Below are the code and all the weights of a small trained network. Each question names an input and a class and asks about switching units off, where a switched-off unit gives its printed mean instead of its output.

import numpy as np


def w(rows, s, z=0):
    codes = np.array(rows[::2]) - 128.0
    scale = np.full(codes.shape[1], s)
    scale[-1] = z or s
    return codes * scale


def norm(h):
    return h / np.sqrt((h * h).mean(-1, keepdims=True) + 1e-5)


def f(y):
    return np.maximum(y, 0)


def log_softmax(a):
    a = a - a.max(-1, keepdims=True)
    return a - np.log(np.exp(a).sum(-1, keepdims=True))


def net(x, mask):
    res = np.array(x, float).reshape(1, 3) / 4 @ E
    u = 0
    for l in range(2):
        y = f(norm(res) @ A[l][:, :-1].T + A[l][:, -1])
        res = res + np.where(mask[u : u + 4], y, B[l][:, -1]) @ B[l][:, :-1]
        u += 4
    return log_softmax(norm(res)[-1] @ U[:, :-1].T + U[:, -1])


A, B = {}, {}
E = w([
[160,129,141,121,194,207,191,193,122,126],'x0',
[99,141,120,47,178,93,110,114,74,99],'x1',
[2,62,75,109,126,65,60,131,142,93],'x2',
],0.0046)
A[0] = w([
[105,85,134,183,106,102,78,116,213,93,161],'L0N1',
[113,160,146,33,37,130,66,37,114,146,122],'L0N2',
[139,68,58,108,90,53,55,145,78,84,9],'L0N3',
[86,99,96,122,147,202,169,252,100,74,46],'L0N4',
],0.0043,0.0012)
B[0] = w([
[178,94,192,143,122,165,126,188,170,38,241],'L0N1',
[88,187,195,4,181,168,142,112,67,142,253],'L0N2',
[189,207,15,188,67,22,79,126,232,211,250],'L0N3',
[66,220,247,146,80,195,187,71,11,23,237],'L0N4',
],0.0044,0.0034)
A[1] = w([
[93,113,74,194,95,143,77,135,178,85,45],'L1N1',
[109,163,79,117,174,66,100,96,114,213,57],'L1N2',
[253,83,89,147,198,145,213,105,180,187,27],'L1N3',
[67,39,183,182,86,229,248,102,129,169,11],'L1N4',
],0.0048,0.0011)
B[1] = w([
[89,96,149,178,89,216,100,192,32,149,221],'L1N1',
[130,15,43,46,207,130,151,129,181,58,220],'L1N2',
[106,126,187,106,3,81,14,62,175,213,222],'L1N3',
[119,176,86,30,194,97,98,109,72,115,253],'L1N4',
],0.0057,0.0032)
U = w([
[208,87,33,238,211,95,227,145,217,184,3],'0',
[198,82,52,240,236,107,193,115,213,163,3],'1',
[68,85,3,9,175,21,50,61,181,108,146],'2',
[177,56,60,198,146,93,217,128,180,180,3],'3',
[23,55,74,216,69,161,52,207,131,89,241],'4',
[93,214,179,45,202,215,187,119,20,65,252],'5',
[221,204,192,116,52,165,69,78,157,220,252],'6',
],0.0058,0.0028)

Each question gives the input, the list of numbers given to net, and the class t.
The units are the neurons (one row each of A and B). Each row of codes is followed by its name. A weight is (code - 128) times the scale printed after its matrix; where a second scale follows, it is the last column's (A, B and U).
mask holds one flag per neuron, layer by layer. A switched-off neuron (its flag False) gives its mean, the last column of its row in B, instead of its output. The means were averaged over made-up inputs and are rounded, as every weight is.
A unit's drop is (log p(t) with every unit on - log p(t) with that unit switched off) / (log p(t) with every unit on - log p(t) with every unit switched off).
The circuit of an input: a set's keep is (log p(t) with only the set's units on - log p(t) with every unit switched off) / (log p(t) with every unit on - log p(t) with every unit switched off). Starting from all 8 units, units are removed one at a time, each time the one whose removal leaves the highest keep (on an exact tie, the one counted first), for as long as the keep stays at least 0.8.
circuit, biggest first: the units of the circuit, biggest drop first
k most important neurons: the k neurons with the biggest drops, biggest first
k most important neurons of layer l: the k neurons of layer l with the biggest drops, biggest first
drop of u: that unit's drop, to one decimal
input [2,0,-3], class 6: circuit, biggest first -> (L1N3)
input [6,-4,8], class 5: 2 most important neurons -> (L0N4, L1N4)
input [4,-6,0], class 5: 2 most important neurons of layer 0 -> (L0N4, L0N3)
input [7,2,8], class 5: 3 most important neurons -> (L0N4, L1N3, L1N2)
input [0,0,1], class 4: 3 most important neurons -> (L1N1, L0N1, L1N3)
input [0,1,6], class 4: circuit, biggest first -> (L1N1, L1N4)
input [-7,2,-5], class 5: 2 most important neurons -> (L0N2, L0N3)
input [0,7,-1], class 2: 2 most important neurons of layer 0 -> (L0N4, L0N1)
input [0,1,-3], class 6: 2 most important neurons of layer 0 -> (L0N4, L0N3)
input [5,-7,4], class 5: 2 most important neurons -> (L1N4, L0N4)
input [6,0,-8], class 6: 2 most important neurons -> (L1N3, L0N2)
input [8,-5,5], class 5: 2 most important neurons -> (L0N4, L1N4)
input [7,1,7], class 5: drop of L0N4 -> 1.6
input [7,0,8], class 5: drop of L0N4 -> 1.7
input [5,-5,4], class 5: drop of L1N4 -> 0.1
input [2,-4,2], class 5: most important neuron of layer 1 -> (L1N4)
